Below is a small trained network, with its code and all its weights. Each question gives an input and a class and asks what happens when units are switched off, that is, made to give their printed mean instead of their output.

import numpy as np


def w(rows, s, z=0):
    codes = np.array(rows[::2]) - 128.0
    scale = np.full(codes.shape[1], s)
    scale[-1] = z or s
    return codes * scale


def f(y):
    return y / 2 * (1 + np.tanh(0.7978845608 * (y + 0.044715 * y**3)))


def log_softmax(a):
    a = a - a.max(-1, keepdims=True)
    return a - np.log(np.exp(a).sum(-1, keepdims=True))


def net(x, mask):
    res = np.array(x, float).reshape(1, 3) / 4 @ E
    y = f(res @ A[0][:, :-1].T + A[0][:, -1])
    res = res + np.where(mask, y, B[0][:, -1]) @ B[0][:, :-1]
    return log_softmax(res[-1] @ U[:, :-1].T + U[:, -1])


A, B = {}, {}
E = w([
[2,147,88,160,139,120],'x0',
[162,204,82,161,173,83],'x1',
[148,85,34,166,80,183],'x2',
],0.007)
A[0] = w([
[128,134,124,123,131,117,164],'N0',
[131,119,117,123,124,126,252],'N1',
[130,125,127,127,127,128,62],'N2',
[131,142,130,132,126,110,108],'N3',
[172,125,245,106,137,119,140],'N4',
[125,162,138,126,142,102,141],'N5',
[62,166,54,138,143,124,160],'N6',
[105,146,88,137,138,122,103],'N7',
[127,126,131,130,132,127,99],'N8',
[132,146,132,126,142,118,106],'N9',
[123,141,137,126,137,114,109],'N10',
[103,179,169,133,156,85,252],'N11',
[8,189,109,137,144,95,155],'N12',
[120,111,173,124,120,132,201],'N13',
[134,121,137,125,131,135,95],'N14',
[134,123,122,129,130,139,211],'N15',
[140,139,97,144,118,117,78],'N16',
[221,182,97,127,143,97,128],'N17',
[160,94,116,126,121,155,246],'N18',
[147,104,232,127,129,130,193],'N19',
[55,43,111,120,104,184,98],'N20',
[99,132,196,121,123,111,197],'N21',
[102,94,110,129,123,140,108],'N22',
[145,104,112,122,127,138,234],'N23',
[137,121,123,128,121,129,82],'N24',
],0.016,0.0032)
B[0] = w([
[123,112,122,171,202,99,136],'N0',
[123,65,124,212,251,71,159],'N1',
[128,149,133,94,69,160,118],'N2',
[123,152,132,119,118,144,129],'N3',
[71,120,110,73,60,33,217],'N4',
[128,162,130,139,163,130,152],'N5',
[100,29,117,136,151,35,225],'N6',
[122,101,129,85,83,133,156],'N7',
[127,141,132,111,99,141,123],'N8',
[125,164,132,116,104,151,131],'N9',
[130,160,137,102,100,143,131],'N10',
[120,184,151,127,216,99,209],'N11',
[116,68,179,30,188,172,255],'N12',
[121,75,129,143,208,74,161],'N13',
[126,137,137,95,69,155,124],'N14',
[132,85,126,177,197,97,148],'N15',
[132,122,158,92,84,160,136],'N16',
[169,161,122,213,132,195,202],'N17',
[142,47,128,158,152,147,181],'N18',
[90,75,115,101,147,18,203],'N19',
[145,97,78,178,59,91,222],'N20',
[108,155,157,82,136,101,183],'N21',
[139,145,128,122,54,131,151],'N22',
[137,59,130,185,194,111,163],'N23',
[133,149,137,86,51,173,123],'N24',
],0.031,0.009)
U = w([
[71,104,177,2,169,89,168],'0',
[130,167,146,71,41,195,56],'1',
[188,164,151,162,174,238,118],'2',
[148,81,47,177,69,120,253],'3',
[118,236,111,155,123,102,43],'4',
[131,166,123,80,48,172,61],'5',
[125,165,136,55,51,185,58],'6',
[132,172,128,65,48,171,51],'7',
],0.0068,0.0012)

Each question gives the input, the list of numbers given to net, and the class t.
The units are the neurons (one row each of A and B). Each row of codes is followed by its name. A weight is (code - 128) times the scale printed after its matrix; where a second scale follows, it is the last column's (A, B and U).
mask holds one flag per neuron, in row order. A switched-off neuron (its flag False) gives its mean, the last column of its row in B, instead of its output. The means were averaged over made-up inputs and are rounded, as every weight is.
A unit's drop is (log p(t) with every unit on - log p(t) with that unit switched off) / (log p(t) with every unit on - log p(t) with every unit switched off).
The circuit of an input: a set's keep is (log p(t) with only the set's units on - log p(t) with every unit switched off) / (log p(t) with every unit on - log p(t) with every unit switched off). Starting from the 12 units with the biggest drops (on a tie, the unit counted first), units are removed one at a time, each time the one whose removal leaves the highest keep (on an exact tie, the one counted first), for as long as the keep stays at least 0.8.
circuit, biggest first: the units of the circuit, biggest drop first
unit that matters most: the unit with the biggest drop
top k neurons: the k neurons with the biggest drops, biggest first
drop of u: that unit's drop, to one decimal
input [-7,7,-4], class 4: unit that matters most -> N17
input [-2,2,-1], class 4: circuit, biggest first -> N12; N6
input [-2,4,7], class 2: circuit, biggest first -> N4; N17
input [8,0,7], class 3: top 2 neurons -> N20; N11
input [-3,3,8], class 2: circuit, biggest first -> N4; N19
input [-8,3,3], class 3: top 3 neurons -> N12; N11; N4
input [-7,6,-6], class 4: top 2 neurons -> N17; N12
input [8,-1,6], class 3: top 3 neurons -> N20; N11; N21
input [7,0,7], class 3: top 2 neurons -> N20; N11
input [8,0,6], class 3: top 3 neurons -> N20; N11; N21
input [-8,8,-4], class 4: top 2 neurons -> N17; N4
input [-2,3,-4], class 4: top 3 neurons -> N12; N6; N17
input [-5,6,8], class 2: drop of N4 -> 0.0
input [5,-6,1], class 3: circuit, biggest first -> N20
input [-5,3,2], class 2: drop of N17 -> 0.1
input [-2,6,-5], class 4: drop of N17 -> 0.2
input [-6,7,-3], class 4: drop of N4 -> 0.2
